Look-ups in named tables: a row name and a column name give one cell, copied from the table.

Table debadug
|  | fafoteg | mavan | mab | ruko |
|---|---|---|---|---|
| fuv | 0.18 | 0.30 | 0.66 | 0.46 |
| digiba | 0.72 | 0.67 | 0.32 | -0.17 |
| sor | 0.34 | 0.80 | -0.17 | -0.48 |
| vivegom | -0.09 | 0.81 | -0.05 | 0.71 |
| fis | -0.23 | 0.21 | 0.97 | 0.05 |
| pofubog | -0.69 | 0.56 | 0.46 | -0.13 |
| pok | 0.32 | 0.28 | 0.79 | 0.54 |
| pob | -0.66 | 0.39 | 0.62 | -0.02 |
| sabelem | -0.65 | 0.45 | 0.48 | 0.03 |
| gemo | -0.22 | 0.80 | -0.19 | 0.10 |
| bipebim | -0.48 | 0.66 | 0.03 | 0.06 |

fafoteg of vivegom: -0.09
fafoteg of sor: 0.34
mavan of sabelem: 0.45
mab of vivegom: -0.05
mavan of fuv: 0.30
mavan of pofubog: 0.56
mab of fuv: 0.66
fafoteg of sabelem: -0.65
ruko of vivegom: 0.71
ruko of fis: 0.05
ruko of bipebim: 0.06
mab of gemo: -0.19
Which row has the largest mab? fis

los
         lilaku  bovifu  losofo  turiku  lupub  kesod  gofu  kaz  kimobo  nosesi
bipit        72     201     216      61     97     52    23  157     113     173
kinu        131      58      24     179    152    157   156  213     125     178
gifeges      21     128     184      88    142     71   139   71      73     218
fugom       220     198      97     121    186    111   120  184     176      76
nam         170     148      19     141     97    189   179  160      61      39
bov         175      72     206      89     27     96    52  215     104      93
fubivo      105     148      58      64    121    125    86  112      74     144
lorana       31      40      27     191     49    169   149   71      71     150
simu         23     116     144     192     24    195   164  145     140     204

What is the kimobo of simu in los? 140
What is the kimobo of lorana in los? 71
What is the kesod of fubivo in los? 125
What is the kaz of nam in los? 160
What is the kesod of bov in los? 96
What is the gofu of gifeges in los? 139
What is the lilaku of bov in los? 175
What is the gofu of kinu in los? 156
What is the losofo of fugom in los? 97
What is the bovifu of nam in los? 148

gen =
|  | gikipo | vur | vozilo | vume | sen | mobilu | ratuto | nago | popetim |
|---|---|---|---|---|---|---|---|---|---|
| falafu | 7029 | 4962 | 6558 | 6896 | 8256 | 8157 | 7814 | 5906 | 8366 |
| nov | 8503 | 5924 | 6672 | 5941 | 6102 | 6437 | 7964 | 7357 | 7178 |
| dap | 6519 | 5603 | 7122 | 7087 | 7676 | 8511 | 8622 | 6366 | 9263 |
| ronapu | 8064 | 8149 | 6182 | 5131 | 2489 | 8615 | 6282 | 8472 | 9582 |
| fusatut | 7683 | 6520 | 6524 | 6758 | 7731 | 6206 | 5610 | 5781 | 5979 |
| nos | 8396 | 5978 | 7638 | 5623 | 5330 | 6073 | 6684 | 8304 | 7005 |
| vit | 6070 | 6824 | 6764 | 6193 | 6318 | 6314 | 6701 | 6447 | 6484 |
| pafef | 7772 | 6637 | 8672 | 5559 | 5077 | 5056 | 5702 | 7230 | 7695 |

What is the sen of fusatut in gen?
7731
What is the vozilo of ronapu in gen?
6182
What is the sen of nov in gen?
6102
What is the popetim of vit in gen?
6484
What is the gikipo of pafef in gen?
7772
What is the mobilu of nov in gen?
6437
What is the vozilo of vit in gen?
6764
What is the vozilo of falafu in gen?
6558
What is the vume of vit in gen?
6193
What is the gikipo of nov in gen?
8503
Which row has the largest vume? dap

dekev =
columns: goga, deka, tavovo, pasid, sedapa, zez, sus, ven, nog, rul
moligid: [130, 128, 133, 127, 138, 129, 126, 134, 125, 128]
fenosef: [124, 142, 135, 140, 116, 131, 138, 134, 139, 138]
zis: [127, 128, 138, 140, 138, 118, 138, 134, 133, 128]
pogak: [122, 121, 121, 140, 127, 136, 138, 134, 133, 124]
pip: [127, 121, 133, 140, 127, 136, 126, 134, 128, 131]
pak: [130, 128, 138, 127, 127, 126, 138, 147, 133, 128]
dez: [139, 121, 133, 115, 138, 134, 138, 134, 128, 134]
migu: [127, 121, 127, 140, 138, 136, 126, 134, 131, 138]
nifi: [144, 121, 124, 140, 127, 134, 138, 134, 130, 141]
guda: [127, 135, 135, 152, 127, 129, 126, 134, 130, 138]
tadota: [136, 78, 144, 225, 214, 118, 223, 30, 126, 111]
suge: [124, 142, 127, 127, 138, 129, 138, 134, 131, 138]

goga of migu: 127
nog of suge: 131
tavovo of guda: 135
sus of guda: 126
ven of guda: 134
tavovo of pogak: 121
pasid of fenosef: 140
sus of tadota: 223
sedapa of tadota: 214
deka of tadota: 78
tavovo of fenosef: 135
Which row has the largest ven? pak

nivari
         lepu    lir    lig    vev    zaz  medurab   vago
bav     -0.72  -3.79  -3.02  -8.83   2.37     6.49  -2.05
liki     3.39   8.76  -7.41  -2.83   2.85     8.93   0.39
ver     -0.48  -0.74   3.70  -6.22   9.41     7.99  -3.60
ziruso  -0.33  -0.50  -9.27  -4.39   6.07     0.43  -0.28
vuvim   -4.68   5.28  -4.03  -4.17   5.56     8.20   5.89
git     -1.61  -3.36  -4.16  -6.72   0.01     7.24   3.91
tar      0.75   1.37   1.65   0.88   2.49     2.09   1.45
kez      7.31   0.54  -7.60  -1.39   8.71    -3.39   0.64
lifig    0.95   6.22  -8.32  -2.05   5.92     2.08  -0.53
gof     -6.06  -0.90  -0.50   0.32  -1.73     6.42   0.08
tumova   1.06   2.36   1.23  -2.59   4.41     4.45   0.31

tar, vev: 0.88
ziruso, lepu: -0.33
ver, lig: 3.70
lifig, vev: -2.05
bav, lig: -3.02
liki, lir: 8.76
ver, lepu: -0.48
ver, lir: -0.74
ver, vev: -6.22
kez, medurab: -3.39
tar, lir: 1.37
tar, zaz: 2.49
vuvim, vev: -4.17
Row with the largest lig: ver

Table kesukil
	kub	kimug
tegozo	134	137
suvesoz	121	115
ponam	109	98
fitot	119	123
nage	154	196
metedem	164	211
meke	73	28
gudib	163	183
garitub	69	30
bolutek	160	169
gepagud	114	82
bem	90	92

What is the kub of bolutek in kesukil? 160
What is the kimug of suvesoz in kesukil? 115
What is the kimug of tegozo in kesukil? 137
What is the kimug of metedem in kesukil? 211
What is the kub of garitub in kesukil? 69
What is the kub of tegozo in kesukil? 134
What is the kub of nage in kesukil? 154
Which row has the largest kimug? metedem

Table bozipu
cols = vop, kudunug, kanebet, busovod, pumus, gorupe, vulez, sobuv
mitin: [82, 140, 112, 99, 194, 95, 173, 122]
vizo: [121, 122, 151, 128, 201, 131, 130, 150]
pil: [99, 152, 100, 105, 123, 107, 154, 110]
vitiza: [86, 101, 122, 77, 170, 43, 181, 150]
fazi: [105, 154, 115, 113, 157, 116, 162, 112]
ruratak: [64, 118, 105, 50, 149, 39, 184, 127]

vop of fazi: 105
vulez of ruratak: 184
gorupe of vizo: 131
kudunug of vitiza: 101
sobuv of ruratak: 127
kanebet of pil: 100
vop of vitiza: 86
pumus of pil: 123
busovod of mitin: 99
kudunug of fazi: 154
pumus of mitin: 194
kudunug of ruratak: 118
gorupe of ruratak: 39
busovod of pil: 105
sobuv of fazi: 112
sobuv of vizo: 150
kanebet of vitiza: 122
kudunug of mitin: 140
Which row has the largest gorupe? vizo

Table nusido
,dekuli,zonefe,ruvoti,let,vobi,kub,zagoro,tes,segil
pom,137,177,152,75,44,172,160,110,166
lagen,152,73,184,205,175,123,151,92,88
mifur,139,116,78,228,122,181,183,154,150
zapated,100,124,208,93,174,84,101,91,175
logodep,150,143,126,90,206,115,81,197,82
lukid,149,168,86,168,50,82,165,95,136

What is the segil of lagen in nusido?
88
What is the tes of logodep in nusido?
197
What is the vobi of lukid in nusido?
50
What is the zagoro of pom in nusido?
160
What is the kub of zapated in nusido?
84
What is the dekuli of pom in nusido?
137
What is the tes of lukid in nusido?
95
What is the dekuli of lagen in nusido?
152
What is the let of lagen in nusido?
205
What is the tes of zapated in nusido?
91
What is the ruvoti of zapated in nusido?
208
What is the zonefe of logodep in nusido?
143
What is the vobi of zapated in nusido?
174
What is the ruvoti of lagen in nusido?
184
What is the dekuli of logodep in nusido?
150

Table dadeg
	rek	genadim	dudimis	takogu	gel	gol	radid	lasi
zit	222	248	37	96	160	177	141	144
bugasa	35	180	74	90	129	247	57	188
tamu	54	162	75	101	135	216	63	181
zud	158	114	149	100	149	138	177	144
dokine	137	108	185	144	173	143	65	160
gedigu	167	181	138	112	189	148	117	192
makig	157	205	212	186	106	99	200	137
gif	187	215	174	124	124	150	172	97
sutor	55	205	126	116	187	165	96	190

What is the radid of dokine in dadeg? 65
What is the takogu of bugasa in dadeg? 90
What is the gel of sutor in dadeg? 187
What is the lasi of zud in dadeg? 144
What is the gol of gif in dadeg? 150
What is the gel of gif in dadeg? 124
What is the genadim of dokine in dadeg? 108
What is the lasi of gif in dadeg? 97
What is the genadim of gedigu in dadeg? 181
What is the rek of zit in dadeg? 222

Table tamosi
,mumup,mog,fup
bef,135,178,169
sez,98,160,132
tid,203,145,248
revi,50,141,179
bibona,79,179,243

mog of revi = 141
mog of sez = 160
fup of tid = 248
fup of revi = 179
mumup of revi = 50
mumup of bibona = 79
Row with the largest fup: tid

sasik =
         posobor  lezi  vin  lepuzi  sesedep  romegi  nopopo
kabun         33   183  103     189      113     137     145
lik          241    97  238      81      204     164     146
zapebo       219   102  237      83      205     164     147
bifubag       85   157   97     142      113     132     141
fivi          85   159   94     159      118     135     141
sokef         71   196   91     129       66     129     147
pemagu       113   167   99     169      117     134     143

lepuzi of lik = 81
sesedep of bifubag = 113
lezi of lik = 97
nopopo of kabun = 145
vin of zapebo = 237
romegi of pemagu = 134
sesedep of pemagu = 117
lezi of bifubag = 157
vin of pemagu = 99
nopopo of bifubag = 141
lezi of zapebo = 102
Which row has the largest sesedep? zapebo

